What each symbol does to the elements:
PN: h>MT, t>PQ, b>NT
TM: h>HZ, t>CJ, b>RQ
FR: h>GM, t>JC, b>HC
BR: h>GB, t>CF, b>BB
HS: h>BR, t>PG, b>MM
SF: h>DQ, t>BB, b>ZZ
GP: h>FZ, t>HS, b>CR
BQ: h>NL, t>LD, b>QG
PB: h>DZ, t>FB, b>NL
ZJ: h>TC, t>DQ, b>ZN
BF: h>QN, t>GB, b>DQ
PP: h>JG, t>TC, b>LF
HL: h>JC, t>SM, b>GQ
TB: h>BL, t>MB, b>RM
MB: h>CR, t>LP, b>ZQ
TR: h>PG, t>PH, b>LQ
LJ: h>TN, t>QG, b>FQ
NB: h>JR, t>BS, b>PH
ZN: h>TQ, t>TB, b>JG
TT: h>ZZ, t>BF, b>ZJ
ZQ: h>TT, t>FZ, b>FB
SN: h>NB, t>QC, b>TH
SM: h>TH, t>QF, b>JQ
FC: h>GP, t>GM, b>MB
LF: h>PR, t>TQ, b>SD
ZH: h>PQ, t>LJ, b>MC
MR: h>QC, t>BT, b>QF
NT: h>SN, t>MR, b>SM
RT: h>SM, t>MT, b>MZ
NL: h>LC, t>ZS, b>QR
DQ: h>TZ, t>FC, b>TB
LQ: h>SJ, t>LM, b>BR
PQ: h>SZ, t>TN, b>MR
LD: h>ZS, t>TT, b>DZ
QN: h>MB, t>HC, b>TZ
HZ: h>FM, t>SD, b>ZH
DZ: h>PP, t>ZJ, b>LC
LM: h>HL, t>RT, b>CF
JQ: h>RF, t>NB, b>TR
LP: h>MM, t>LQ, b>FZ
TN: h>TM, t>QR, b>BT
TZ: h>ZQ, t>GP, b>BL
SC: h>MZ, t>NT, b>HL
NJ: h>PC, t>HQ, b>JR
QC: h>BS, t>RQ, b>NJ
JL: h>HQ, t>HZ, b>BS
ZZ: h>TB, t>QN, b>TC
MJ: h>GN, t>NL, b>TN
PC: h>NT, t>MC, b>RT
CJ: h>SD, t>JG, b>FJ
FJ: h>LJ, t>PR, b>FM
FM: h>FQ, t>MJ, b>PQ
JG: h>BQ, t>RM, b>PR
PR: h>QG, t>PB, b>MJ
PH: h>SC, t>PC, b>LM
JC: h>TR, t>TH, b>SR
SJ: h>FR, t>HL, b>GB
LC: h>LF, t>ZN, b>CJ
QF: h>NJ, t>JL, b>NB
BL: h>FB, t>CR, b>LD
SD: h>MJ, t>BQ, b>LJ
CR: h>SF, t>MM, b>TT
JR: h>RT, t>PN, b>SC
TC: h>RM, t>TZ, b>TQ
FB: h>ZJ, t>SF, b>ZS
GN: h>DC, t>LC, b>TM
RF: h>LM, t>JR, b>PG
TQ: h>PB, t>BL, b>BQ
GQ: h>SR, t>JQ, b>GM
FQ: h>BT, t>GN, b>SZ
ZS: h>ZN, t>ZZ, b>PP
MT: h>QF, t>SZ, b>SN
HC: h>LP, t>SR, b>GP
CF: h>GQ, t>MZ, b>FR
GM: h>HS, t>TR, b>LP
RQ: h>ZH, t>FJ, b>HQ
RM: h>LD, t>ZQ, b>PB
MZ: h>JQ, t>SN, b>JC
MC: h>MR, t>FQ, b>MT
FZ: h>BF, t>BR, b>SF
SZ: h>JL, t>TM, b>QC
TH: h>PH, t>NJ, b>RF
PG: h>CF, t>SC, b>SJ
QR: h>CJ, t>PP, b>DC
HQ: h>MC, t>FM, b>PN
QG: h>QR, t>DZ, b>GN
MM: h>BB, t>SJ, b>BF
SR: h>LQ, t>RF, b>HS
BB: h>FC, t>FR, b>QN
GB: h>HC, t>GQ, b>FC
DC: h>FJ, t>LF, b>HZ
BS: h>PN, t>ZH, b>PC
BT: h>RQ, t>DC, b>JL

In the rows, zero is written as 65.

The rows follow the links: the fewer symbols apart two elements are, the more alike their rows tend to be.

Each row is also shifted at random along 5 hidden directions that mean nothing.

Each row, then its element:
66 71 75 53 64 50 66 77 44 72 62 67 61 81 58 58 78 58 61 89 66 62 74 55 77 67 75 71 85 50 60 71 71 77 44 37 54 63 73 40 95 60 80 61 85 55 65 63 71 56 69 60 59 | LJ
11 73 57 74 69 53 60 77 52 73 53 67 60 73 72 51 74 66 67 102 56 74 75 42 74 64 86 64 90 33 56 74 72 59 43 23 57 55 70 61 91 64 92 52 68 43 63 73 68 52 53 70 91 | TN
66 63 82 56 59 69 74 65 65 63 54 60 53 59 75 64 54 72 71 62 56 54 52 64 65 66 57 60 59 68 65 76 64 59 61 71 62 63 68 71 63 76 65 75 62 67 73 73 63 74 59 75 68 | JR
45 67 76 57 59 64 68 65 65 86 46 54 49 66 93 60 58 72 65 78 47 63 62 59 64 61 72 52 76 51 70 83 64 49 54 47 62 47 65 85 75 80 66 68 52 67 71 74 67 65 54 78 82 | MT
105 64 64 65 66 54 59 49 66 62 78 67 70 80 73 56 73 46 76 77 73 57 66 45 47 80 60 69 74 59 62 59 70 63 71 63 65 52 47 77 60 73 58 74 47 51 62 66 54 52 93 70 89 | LP
93 75 65 57 68 67 70 74 69 54 53 65 56 76 66 67 48 62 71 69 57 53 54 57 74 68 79 51 67 48 69 73 58 50 52 55 56 72 65 75 71 66 82 65 66 55 67 70 66 65 64 76 88 | PQ
28 65 54 79 73 63 63 76 51 76 65 75 76 56 49 62 78 74 48 65 70 81 85 78 81 60 67 79 68 76 53 54 72 79 59 55 64 70 82 38 74 42 67 54 87 70 61 58 72 66 49 55 35 | QG
71 70 58 78 82 70 71 72 42 77 57 79 57 68 68 54 66 66 54 84 66 66 82 39 71 87 69 75 67 64 51 60 83 68 42 45 57 58 69 47 78 65 90 69 80 53 67 74 70 61 55 91 63 | HQ
41 60 80 67 63 64 71 61 56 71 57 66 59 57 78 56 68 72 69 71 61 60 63 59 62 70 52 72 65 73 54 70 75 65 61 64 63 54 69 65 64 75 61 77 61 64 73 74 61 69 59 75 65 | SC
60 64 76 53 56 47 60 72 59 79 66 57 71 64 64 60 78 69 62 79 62 74 73 75 75 51 67 64 85 59 69 73 66 75 61 47 66 59 74 54 84 54 59 55 72 66 60 60 66 61 66 43 58 | LF
105 68 73 62 69 44 63 71 47 74 70 71 76 69 64 49 80 63 65 94 70 68 82 52 77 74 64 72 90 61 57 65 80 77 52 41 62 57 71 47 87 49 73 62 75 47 60 66 60 55 78 59 72 | CJ
93 73 43 89 88 67 66 69 63 84 58 86 84 64 68 58 64 70 48 60 67 74 88 77 81 78 71 73 71 80 50 49 74 54 61 53 63 60 74 74 60 38 57 65 68 69 63 62 64 66 58 81 67 | TM
73 67 82 51 61 64 72 67 57 73 53 58 48 67 79 61 58 68 67 77 56 56 60 51 65 69 65 59 69 57 68 80 69 61 51 55 59 56 65 65 77 80 75 72 66 62 71 74 67 67 61 78 71 | QF
72 66 79 50 60 68 72 65 63 94 51 59 54 69 83 68 58 70 51 57 53 60 69 80 68 62 66 60 68 72 70 76 63 57 58 59 60 52 70 75 70 72 49 73 65 87 73 63 72 71 57 75 49 | PN
52 67 62 69 65 55 61 74 61 64 64 66 74 58 58 60 72 72 64 76 64 76 72 68 78 57 69 65 77 59 62 66 67 69 61 52 67 68 74 55 75 49 71 53 72 57 60 64 64 62 58 51 67 | PR
68 70 61 68 73 80 74 73 63 55 51 69 53 63 63 68 46 70 63 58 59 57 57 58 72 72 70 59 50 64 63 66 63 56 53 68 58 74 68 64 62 69 84 68 73 63 70 71 70 73 50 84 66 | BS
51 62 87 51 50 55 67 58 68 56 62 58 60 71 75 61 68 59 83 69 59 49 46 63 57 61 57 64 72 59 62 77 61 61 69 66 61 59 63 78 64 79 53 76 51 60 73 69 56 65 77 62 83 | TR
97 63 90 50 59 66 77 64 63 46 60 63 55 62 65 64 54 66 79 60 63 44 45 60 66 71 51 63 55 72 64 74 65 66 62 80 61 71 67 63 61 75 67 80 66 60 74 72 58 75 71 71 69 | TH
67 64 61 67 61 55 57 68 74 53 69 54 71 49 65 61 62 74 76 80 61 78 60 57 67 54 68 50 73 49 75 71 62 62 68 60 74 66 62 69 67 58 77 48 55 48 54 70 58 60 62 48 90 | PB
97 62 45 71 71 79 61 59 75 42 81 65 67 61 44 77 55 58 63 45 77 67 60 62 55 69 62 62 40 72 74 48 57 69 78 92 71 82 51 58 45 63 71 59 67 65 57 58 66 65 70 61 54 | DQ
57 62 79 69 62 58 68 56 64 66 57 64 62 57 89 50 65 71 80 82 57 59 58 48 59 73 54 64 75 62 55 75 75 54 63 59 66 48 64 83 63 76 63 77 45 51 69 80 52 65 66 78 97 | MZ
58 61 55 81 70 55 55 63 60 80 72 63 76 44 72 52 76 78 61 88 66 90 85 53 64 65 61 65 77 63 64 62 79 71 65 52 76 51 64 58 70 54 72 51 59 53 53 70 60 56 57 58 72 | TQ
53 62 38 88 79 74 57 56 57 57 80 74 66 64 54 62 73 56 60 72 79 75 77 37 50 82 64 76 54 64 58 45 75 73 66 68 68 65 51 49 58 69 84 61 66 51 56 66 65 54 66 74 62 | QN
57 65 71 64 67 75 73 67 61 70 51 65 53 58 75 64 54 74 62 61 57 60 61 63 67 69 62 62 57 70 63 70 67 58 57 66 62 62 70 68 63 73 69 73 66 69 72 72 67 73 50 82 62 | PC
71 63 73 63 66 81 78 68 68 42 56 68 56 54 58 72 46 72 71 44 62 49 45 70 70 68 55 63 40 79 62 66 60 62 64 88 62 81 71 63 51 69 70 75 71 68 74 70 64 81 55 76 58 | RT
51 63 48 79 72 71 60 58 60 48 76 74 65 73 52 64 71 50 69 67 77 62 65 43 51 78 64 76 56 62 56 50 69 70 67 70 63 69 53 56 58 71 77 66 64 52 62 65 63 56 74 72 68 | MM
49 60 68 55 54 59 58 69 66 62 73 50 62 53 55 69 68 71 64 71 65 77 63 67 64 48 65 57 65 56 79 71 60 77 67 66 72 69 64 49 73 64 72 49 70 64 57 61 68 62 60 41 53 | ZS
17 64 52 63 56 72 57 60 78 44 69 56 56 77 55 76 62 51 73 56 65 62 48 61 49 54 75 58 55 45 72 64 47 59 74 73 64 74 51 73 56 80 69 57 55 64 63 60 68 59 67 57 72 | FC

From each start, follow one symbol. Which element do you reach?
Answer with the element's name.
---
108 65 66 65 64 52 60 65 75 67 70 61 82 51 68 60 64 74 68 68 64 75 69 76 73 58 61 55 76 67 72 65 65 62 73 64 74 63 66 74 63 46 56 56 56 60 56 63 56 64 71 50 79
t RM
---
101 61 52 71 69 60 54 52 69 73 80 59 70 59 74 59 68 61 64 77 71 78 76 46 49 73 61 60 69 61 73 58 72 65 72 65 75 52 47 71 60 68 67 59 49 56 52 67 59 53 76 65 78
b FB
---
46 62 69 61 56 65 64 55 76 64 65 65 70 74 68 71 68 56 69 44 64 54 54 86 56 57 60 68 62 73 62 63 54 57 80 77 64 63 64 85 50 69 34 75 52 80 72 57 61 69 74 60 62
b GB
---
70 63 48 71 64 69 55 60 79 47 75 55 63 56 61 68 56 64 73 67 66 74 57 49 52 62 69 50 56 49 79 63 58 60 73 73 74 69 48 72 55 70 80 51 52 53 54 68 62 58 65 59 84
t BF
---
67 73 60 62 71 70 71 79 60 59 56 72 61 76 51 70 58 62 58 60 64 59 64 69 80 66 78 65 62 59 62 64 60 63 52 57 54 79 73 54 73 57 78 61 84 66 68 61 74 68 57 70 57
b SZ
---
14 63 66 74 61 66 66 61 67 44 59 67 62 63 68 60 65 64 83 68 62 56 48 55 59 65 61 68 62 58 53 67 64 57 68 67 63 66 65 75 56 75 68 71 53 53 70 73 57 66 62 70 87
b SJ
---
39 61 46 85 70 64 54 64 72 78 68 62 78 40 71 60 69 82 56 68 63 92 81 71 66 56 64 61 67 68 68 59 69 63 74 62 78 56 66 70 59 51 62 49 56 66 53 65 63 63 48 55 66
h TQ
---
38 60 66 77 67 61 64 53 60 75 65 74 72 66 76 55 78 61 67 66 67 63 70 64 56 73 54 80 70 76 48 59 74 64 71 64 64 50 65 73 58 68 47 78 54 65 70 67 57 63 69 72 69
t JQ
---
63 57 61 60 60 64 56 59 63 85 77 54 66 57 63 70 74 67 50 62 69 81 80 72 55 57 60 65 63 72 77 61 66 79 73 70 74 58 59 52 66 65 56 56 67 79 57 56 71 61 63 50 35
b LD
---
97 61 86 56 64 69 77 64 59 47 62 68 58 59 62 63 56 66 75 58 67 45 50 60 66 75 47 70 52 80 59 67 68 70 63 82 61 72 68 57 59 71 66 81 71 61 74 71 59 75 70 73 61
t PC
---
50 60 79 63 60 69 72 61 66 61 59 67 63 59 69 66 62 68 70 51 63 53 54 76 64 64 51 71 57 80 57 67 65 63 70 78 63 65 71 71 54 70 50 78 61 73 75 67 61 75 63 68 58
b PG
---
79 62 52 65 63 68 56 57 78 54 76 55 63 62 62 70 59 60 69 62 67 71 59 56 50 62 68 53 58 54 79 61 57 61 75 75 73 67 47 73 54 71 70 56 52 61 55 63 63 58 71 59 75
h ZQ
---
98 64 72 55 56 50 58 65 75 65 71 52 74 54 69 62 65 72 72 74 62 73 63 71 68 53 63 51 78 57 79 73 62 65 71 62 74 62 63 71 69 55 60 54 56 59 56 64 58 62 72 44 79
h PP
